136,117,125,107,149,140,124 ans = 136, 124

129,110,132,127,131
114,155,112,122,146
132,115,135,128,122
ans = 129, 122

110,137,155,141,107,135 ans = 110, 135

119,157,133,143 ans = 119, 143

109,149,154,101,156
127,123,119,102,125
131,118,111,153,149
ans = 109, 149

100,111,115,115,127,135,116 ans = 100, 116

138,132,144,135,101,108,136
120,125,116,143,131,123,125
ans = 138, 125

125,137,101,119,152 ans = 125, 152
---
[[152 110 118 138]
 [122 137 136 128]
 [114 133 126 116]]: 126

[[129 117 109 103 148 121 129]
 [144 107 109 121 150 129  98]
 [118 133 147 136 134 129 116]]: 147

[[134 124 116 103]
 [137 122 117 103]
 [134 126 120 101]]: 120

[[122 120 126 139]
 [118 107 141 134]
 [127 130 122 135]]: 122

[[151 128 144 131 142]
 [148 136 145 132 143]
 [148 137 141 130 135]]: 141

[[102 130 129 136 125 127]
 [129 129 126 130 126 133]
 [123 136 127 130 123 140]]: 127

[[133 125 106 113 125]
 [128 116 114 138 130]
 [138 125 123 115 116]]: 123

[[142 118 106 140 130 115]
 [120 151 132 152 117 120]
 [112 138 158 109 128 149]]: 158

[[128 146 118 126 123]
 [131 117 101 130 121]
 [137 151 118 135 127]]: 118

[[144 137 147 137 116 124]
 [150 127 142 131 123 114]
 [144 137 147 137 116 124]]: 147
---
[[106 122 127 119 134 144]
 [129 106 131 104 128 133]
 [113 124 146 120 112 106]] ==> 122

[[140 123 106 122]
 [107 138 140 123]
 [103 138 125 137]] ==> 123

[[108 108 111 113 115 110]
 [154 146 139 138 141 142]
 [132 129 124 126 121 128]] ==> 108

[[135 120 135 114]
 [124 133 120 157]
 [121 128 138 125]] ==> 120

[[122 126 125 112 130]
 [149 153 112 127 127]
 [131 118 119 148 132]] ==> 126

[[125 131 131 140 144 138]
 [151 137 123 124 129 142]
 [119 147 122 120 138 117]] ==> 131
---
[[130 130 123 123 126 130 131 131 131 124 131]
 [126 125 122 123 112 130 137 151 126 148 142]
 [127 133 124 123 129 133 121 133 130 123 135]
 [130 139 146 124 123 112 127 146 125 138 125]
 [132 136 122 124 126 127 124 136 130 124 135]
 [129 129 119 128 137 127 132 126 138 116 123]
 [128 141 124 125 133 111 123 145 130 124 135]
 [129 133 125 132 126 124 127 134 136 121 129]] >> 128

[[136 147 128 132  99 135]
 [131 143 138 112 136 124]
 [124 123 123 135 123 134]
 [144 127 118 130 125 133]
 [106 139 130 113 132 144]
 [130 128 127 127 129 129]
 [116 120 138 135 138 126]
 [123 141 146 133 117 120]] >> 116

[[147 146 136 126 113 131 141 142 109 134]
 [138 142 128 139 106 129 139 142 114 148]
 [113 133 125 154 116 122 122 104 122 134]
 [147 139 142 137 117 122 137 142 105 131]
 [144 144 135 133 111 129 141 142 109 138]
 [144 140 136 137 113 124 139 142 107 138]
 [135 135 126 146 106 123 137 139 118 151]
 [113 118 126 154 128 114 118 108 129 129]
 [113 128 124 156 117 119 120 108 125 135]
 [113 124 128 154 124 116 118 104 125 129]] >> 113

[[132 117 119 129 125 110 122 115 129 125 132 139 107 129 124 137]
 [105 115 135 129 123 121 143 127 137 126 117 117 117 136 118 132]
 [124 130 121 146 142 113 121 118 127 132 137 134 117 142 149 127]
 [146 139 122 123 144 147 122 138 117 127 133 135 130 132 133 127]
 [135 129 121 140 116 140 148 124 119 119 124 134 137 110 121 127]
 [148 140 126 107 114 136 127 134 124 142 123 127 129 128 124 121]] >> 135

[[111 123 141 114 113 135 152 127 134 135 142 133]
 [107 141 138 124 117 137 153 130 127 128 144 130]
 [128 138 124 119 138 133 112 124 113 143 136 134]
 [125 114 124 121 126 126 123 115 127 113 120 113]
 [129 141 121 140 147 130 145 116 149 142 124 129]
 [136 103 132 112 117 126 113 115 140 133 134 140]
 [127 112 127 113 128 129 127 117 126 123 139 121]
 [138 140 124 141 125 132 136 148 138 138 133 118]] >> 127
---
139,100,144,117,148 -> 144
122,148,118,140,152 -> 118
101,112,120,121,117 -> 120
134,152,142,110,131 -> 142
127,136,115,102,121 -> 115
138,116,139,113,107 -> 139
137,147,135,114,98 -> 135
141,155,136,106,117 -> 136
125,100,129,98,110 -> 129
---
array([103, 123, 114, 157]) value 123

array([104, 130, 140, 148, 124, 131]) value 140

array([102, 147, 130, 121, 113, 131]) value 131

array([113, 115, 153, 156]) value 153

array([114,  99, 123, 140, 146]) value 140

array([127, 138, 126, 106, 141, 111, 136]) value 138

array([119, 112, 119, 115, 100, 141, 146]) value 141

array([[135, 136, 132, 147, 139, 129],
       [132, 133, 137, 113, 104, 107]]) value 139
